Here is a tiny trained network, its code and every weight. The questions are about switching its units off for an input and a class, where a switched-off unit gives its printed mean instead of its output.

import numpy as np


def w(rows, s, z=0):
    codes = np.array(rows[::2]) - 128.0
    scale = np.full(codes.shape[1], s)
    scale[-1] = z or s
    return codes * scale


def norm(h):
    return h / np.sqrt((h * h).mean(-1, keepdims=True) + 1e-5)


def f(y):
    return y / 2 * (1 + np.tanh(0.7978845608 * (y + 0.044715 * y**3)))


def log_softmax(a):
    a = a - a.max(-1, keepdims=True)
    return a - np.log(np.exp(a).sum(-1, keepdims=True))


def net(x, mask):
    res = np.array(x, float).reshape(1, 2) / 4 @ E
    u = 0
    for l in range(2):
        y = f(norm(res) @ A[l][:, :-1].T + A[l][:, -1])
        res = res + np.where(mask[u : u + 10], y, B[l][:, -1]) @ B[l][:, :-1]
        u += 10
    return log_softmax(norm(res)[-1] @ U[:, :-1].T + U[:, -1])


A, B = {}, {}
E = w([
[89,40,82,103,103,187,18,40],'x0',
[1,57,199,23,200,227,12,217],'x1',
],0.005)
A[0] = w([
[110,134,55,123,37,173,180,88,205],'0.n0',
[81,98,68,97,112,123,95,68,101],'0.n1',
[87,134,111,80,164,85,108,143,74],'0.n2',
[97,77,175,72,181,177,119,113,86],'0.n3',
[184,113,90,218,62,75,166,148,127],'0.n4',
[124,139,141,170,105,125,133,199,208],'0.n5',
[100,156,85,211,99,97,170,135,80],'0.n6',
[155,161,143,204,134,96,110,101,69],'0.n7',
[136,219,211,124,160,87,167,185,26],'0.n8',
[1,75,122,137,127,223,99,148,5],'0.n9',
],0.0068,0.0015)
B[0] = w([
[133,60,59,91,97,124,84,94,192],'0.n0',
[194,94,139,41,188,102,104,197,190],'0.n1',
[53,147,116,92,198,186,79,61,141],'0.n2',
[75,231,211,173,105,192,157,103,214],'0.n3',
[56,167,167,111,160,207,112,161,254],'0.n4',
[184,138,103,74,38,142,76,122,159],'0.n5',
[74,207,109,108,96,200,201,83,191],'0.n6',
[53,110,102,150,170,189,138,164,167],'0.n7',
[216,10,161,86,133,21,79,185,220],'0.n8',
[133,214,193,254,183,194,127,83,253],'0.n9',
],0.0057,0.006)
A[1] = w([
[118,172,79,185,96,190,177,138,7],'1.n0',
[172,121,159,118,135,1,107,194,127],'1.n1',
[128,152,119,120,148,116,134,156,3],'1.n2',
[187,106,79,106,110,142,117,141,169],'1.n3',
[192,118,134,113,107,84,197,91,169],'1.n4',
[73,44,113,94,110,110,96,80,187],'1.n5',
[82,201,155,158,156,127,139,154,173],'1.n6',
[161,68,169,123,186,139,97,87,143],'1.n7',
[92,144,108,101,124,142,147,186,183],'1.n8',
[95,156,127,116,145,92,167,90,88],'1.n9',
],0.0097,0.0025)
B[1] = w([
[106,180,103,56,116,174,145,88,209],'1.n0',
[185,79,109,116,2,162,80,143,223],'1.n1',
[165,124,168,124,138,128,110,127,119],'1.n2',
[73,131,168,83,149,66,163,120,164],'1.n3',
[78,129,142,117,193,143,92,126,171],'1.n4',
[159,85,158,158,163,84,162,179,170],'1.n5',
[110,53,134,135,127,131,148,108,255],'1.n6',
[123,168,92,151,88,76,157,137,204],'1.n7',
[155,140,89,147,116,91,104,95,174],'1.n8',
[124,125,109,98,110,150,102,108,130],'1.n9',
],0.0092,0.0065)
U = w([
[106,29,92,92,175,5,196,119,153],'0',
[138,135,102,117,163,124,118,137,7],'1',
[180,78,152,98,13,137,111,178,193],'2',
[139,169,120,216,158,63,125,123,112],'3',
[140,129,95,119,161,128,115,134,3],'4',
[60,149,225,184,161,222,120,114,184],'5',
[78,187,63,50,104,188,208,73,183],'6',
],0.014,0.0052)

Each question gives the input, the list of numbers given to net, and the class t.
The units are the neurons (one row each of A and B). Each row of codes is followed by its name. A weight is (code - 128) times the scale printed after its matrix; where a second scale follows, it is the last column's (A, B and U).
mask holds one flag per neuron, layer by layer. A switched-off neuron (its flag False) gives its mean, the last column of its row in B, instead of its output. The means were averaged over made-up inputs and are rounded, as every weight is.
A unit's drop is (log p(t) with every unit on - log p(t) with that unit switched off) / (log p(t) with every unit on - log p(t) with every unit switched off).
The circuit of an input: a set's keep is (log p(t) with only the set's units on - log p(t) with every unit switched off) / (log p(t) with every unit on - log p(t) with every unit switched off). Starting from the 12 units with the biggest drops (on a tie, the unit counted first), units are removed one at a time, each time the one whose removal leaves the highest keep (on an exact tie, the one counted first), for as long as the keep stays at least 0.8.
units of the circuit, in order: the units of the circuit, biggest drop first
k most important neurons: the k neurons with the biggest drops, biggest first
top k neurons in layer l: the k neurons of layer l with the biggest drops, biggest first
drop of u: that unit's drop, to one decimal
input [-4,-2], class 2: units of the circuit, in order => (0.n8)
input [-6,-4], class 2: units of the circuit, in order => (0.n8; 1.n1)
input [3,-3], class 0: units of the circuit, in order => (0.n9; 1.n5)
input [-8,-6], class 6: top 2 neurons in layer 0 => (0.n6; 0.n1)
input [8,-7], class 0: 2 most important neurons => (0.n9; 1.n5)
input [2,0], class 3: top 3 neurons in layer 1 => (1.n7; 1.n1; 1.n0)
input [4,0], class 3: 3 most important neurons => (1.n7; 0.n4; 0.n1)
input [5,0], class 3: top 2 neurons in layer 0 => (0.n4; 0.n9)
input [-4,4], class 2: 2 most important neurons => (0.n8; 0.n4)
input [-1,0], class 2: 2 most important neurons => (1.n1; 0.n8)
input [-7,0], class 2: drop of 1.n1 => 0.3
input [-2,0], class 2: drop of 1.n1 => 0.4
input [0,0], class 0: drop of 0.n9 => 0.7
input [-3,1], class 2: most important neuron => (1.n1)
input [-5,-2], class 2: 2 most important neurons => (0.n8; 1.n1)
